Below is a small trained network, with its code and all its weights. Each question gives an input and a class and asks what happens when units are switched off, that is, made to give their printed mean instead of their output.

import numpy as np


def w(rows, s, z=0):
    codes = np.array(rows[::2]) - 128.0
    scale = np.full(codes.shape[1], s)
    scale[-1] = z or s
    return codes * scale


def norm(h):
    return h / np.sqrt((h * h).mean(-1, keepdims=True) + 1e-5)


def f(y):
    return y / 2 * (1 + np.tanh(0.7978845608 * (y + 0.044715 * y**3)))


def log_softmax(a):
    a = a - a.max(-1, keepdims=True)
    return a - np.log(np.exp(a).sum(-1, keepdims=True))


def net(x, mask):
    res = np.array(x, float).reshape(1, 6) / 4 @ E
    u = 0
    for l in range(4):
        y = f(norm(res) @ A[l][:, :-1].T + A[l][:, -1])
        res = res + np.where(mask[u : u + 5], y, B[l][:, -1]) @ B[l][:, :-1]
        u += 5
    return log_softmax(norm(res)[-1] @ U[:, :-1].T + U[:, -1])


A, B = {}, {}
E = w([
[140,80,31,255,59],'x0',
[254,76,185,165,163],'x1',
[136,137,128,117,112],'x2',
[166,64,4,63,198],'x3',
[130,135,125,134,132],'x4',
[129,125,128,123,124],'x5',
],0.0088)
A[0] = w([
[255,92,155,161,150,159],'0.n0',
[131,189,165,152,116,1],'0.n1',
[129,124,49,93,129,63],'0.n2',
[199,110,21,101,186,183],'0.n3',
[151,89,58,197,68,219],'0.n4',
],0.0097,0.0035)
B[0] = w([
[251,147,136,127,109,247],'0.n0',
[104,75,132,98,139,136],'0.n1',
[138,165,104,116,211,167],'0.n2',
[70,36,138,47,105,254],'0.n3',
[54,76,37,163,90,248],'0.n4',
],0.012,0.0059)
A[1] = w([
[38,137,138,111,109,204],'1.n0',
[215,116,135,95,112,73],'1.n1',
[61,82,118,98,146,80],'1.n2',
[127,132,109,253,67,2],'1.n3',
[125,139,69,75,192,90],'1.n4',
],0.015,0.0039)
B[1] = w([
[68,206,50,180,223,255],'1.n0',
[10,130,135,86,170,200],'1.n1',
[163,206,143,118,98,215],'1.n2',
[207,227,129,93,70,220],'1.n3',
[244,151,114,72,143,203],'1.n4',
],0.011,0.0074)
A[2] = w([
[237,80,90,145,100,189],'2.n0',
[130,36,55,184,163,1],'2.n1',
[90,137,115,188,204,27],'2.n2',
[143,143,110,121,169,12],'2.n3',
[147,148,252,79,151,54],'2.n4',
],0.014,0.003)
B[2] = w([
[102,111,242,87,45,228],'2.n0',
[131,10,51,79,76,172],'2.n1',
[107,85,192,85,111,165],'2.n2',
[107,162,142,77,89,141],'2.n3',
[145,79,102,244,142,253],'2.n4',
],0.012,0.0063)
A[3] = w([
[109,245,57,138,108,3],'3.n0',
[82,115,184,22,133,130],'3.n1',
[182,54,140,104,165,33],'3.n2',
[78,149,132,105,197,81],'3.n3',
[174,120,118,126,29,131],'3.n4',
],0.013,0.0062)
B[3] = w([
[145,23,133,192,84,254],'3.n0',
[141,180,152,251,171,236],'3.n1',
[24,74,166,61,171,173],'3.n2',
[143,145,208,67,114,201],'3.n3',
[172,219,184,110,132,234],'3.n4',
],0.011,0.0048)
U = w([
[69,224,186,161,185,103],'0',
[158,211,91,61,187,210],'1',
[88,181,80,227,65,70],'2',
[81,100,6,94,130,126],'3',
[151,95,189,244,157,125],'4',
[133,60,183,75,210,69],'5',
[176,184,189,131,54,252],'6',
[152,33,127,74,48,66],'7',
],0.025,0.0027)

Each question gives the input, the list of numbers given to net, and the class t.
The units are the neurons (one row each of A and B). Each row of codes is followed by its name. A weight is (code - 128) times the scale printed after its matrix; where a second scale follows, it is the last column's (A, B and U).
mask holds one flag per neuron, layer by layer. A switched-off neuron (its flag False) gives its mean, the last column of its row in B, instead of its output. The means were averaged over made-up inputs and are rounded, as every weight is.
A unit's drop is (log p(t) with every unit on - log p(t) with that unit switched off) / (log p(t) with every unit on - log p(t) with every unit switched off).
The circuit of an input: a set's keep is (log p(t) with only the set's units on - log p(t) with every unit switched off) / (log p(t) with every unit on - log p(t) with every unit switched off). Starting from the 12 units with the biggest drops (on a tie, the unit counted first), units are removed one at a time, each time the one whose removal leaves the highest keep (on an exact tie, the one counted first), for as long as the keep stays at least 0.8.
units of the circuit, in order: the units of the circuit, biggest drop first
top k neurons: the k neurons with the biggest drops, biggest first
top k neurons in layer l: the k neurons of layer l with the biggest drops, biggest first
input [-1,6,0,1,-6,2], class 5: units of the circuit, in order -> 1.n1
input [0,-6,-1,7,-2,7], class 1: top 2 neurons in layer 1 -> 1.n4, 1.n2
input [-4,-3,6,0,1,-1], class 0: top 4 neurons -> 1.n0, 0.n0, 1.n3, 0.n2
input [0,-7,8,6,2,-1], class 1: top 2 neurons -> 0.n2, 1.n4
input [0,0,2,-4,-4,8], class 0: top 3 neurons -> 0.n0, 0.n4, 0.n1
input [-4,-2,5,0,-5,8], class 0: top 3 neurons -> 1.n0, 0.n0, 0.n2
input [4,2,5,8,-7,-6], class 7: top 2 neurons -> 2.n0, 1.n0
input [-8,8,-6,-1,-7,-1], class 4: top 3 neurons -> 2.n4, 0.n3, 1.n4
input [-3,8,8,0,3,7], class 4: top 4 neurons -> 1.n1, 1.n4, 2.n4, 0.n3
input [-1,-7,4,1,-5,0], class 1: top 2 neurons -> 1.n4, 0.n4
input [-1,1,1,-6,3,7], class 4: top 2 neurons -> 0.n4, 0.n3
input [-2,2,-3,0,0,-7], class 4: top 2 neurons in layer 1 -> 1.n0, 1.n1
input [-3,1,8,-8,3,-4], class 4: top 4 neurons -> 0.n4, 2.n4, 0.n3, 1.n1
input [-4,5,-8,-5,4,-7], class 4: units of the circuit, in order -> 2.n4
input [1,6,-1,-4,4,-2], class 6: top 2 neurons in layer 1 -> 1.n3, 1.n0
input [0,-4,8,-6,6,-1], class 0: top 3 neurons -> 0.n0, 1.n0, 0.n4
input [0,-1,7,1,-6,5], class 1: top 2 neurons in layer 0 -> 0.n2, 0.n0
input [0,4,3,6,6,-3], class 5: top 3 neurons in layer 3 -> 3.n1, 3.n2, 3.n0
input [8,4,-2,1,-2,-4], class 7: top 2 neurons in layer 1 -> 1.n2, 1.n4
input [7,-7,-3,2,7,5], class 3: units of the circuit, in order -> 3.n1
input [-7,4,4,0,8,-2], class 4: top 3 neurons in layer 0 -> 0.n3, 0.n4, 0.n2
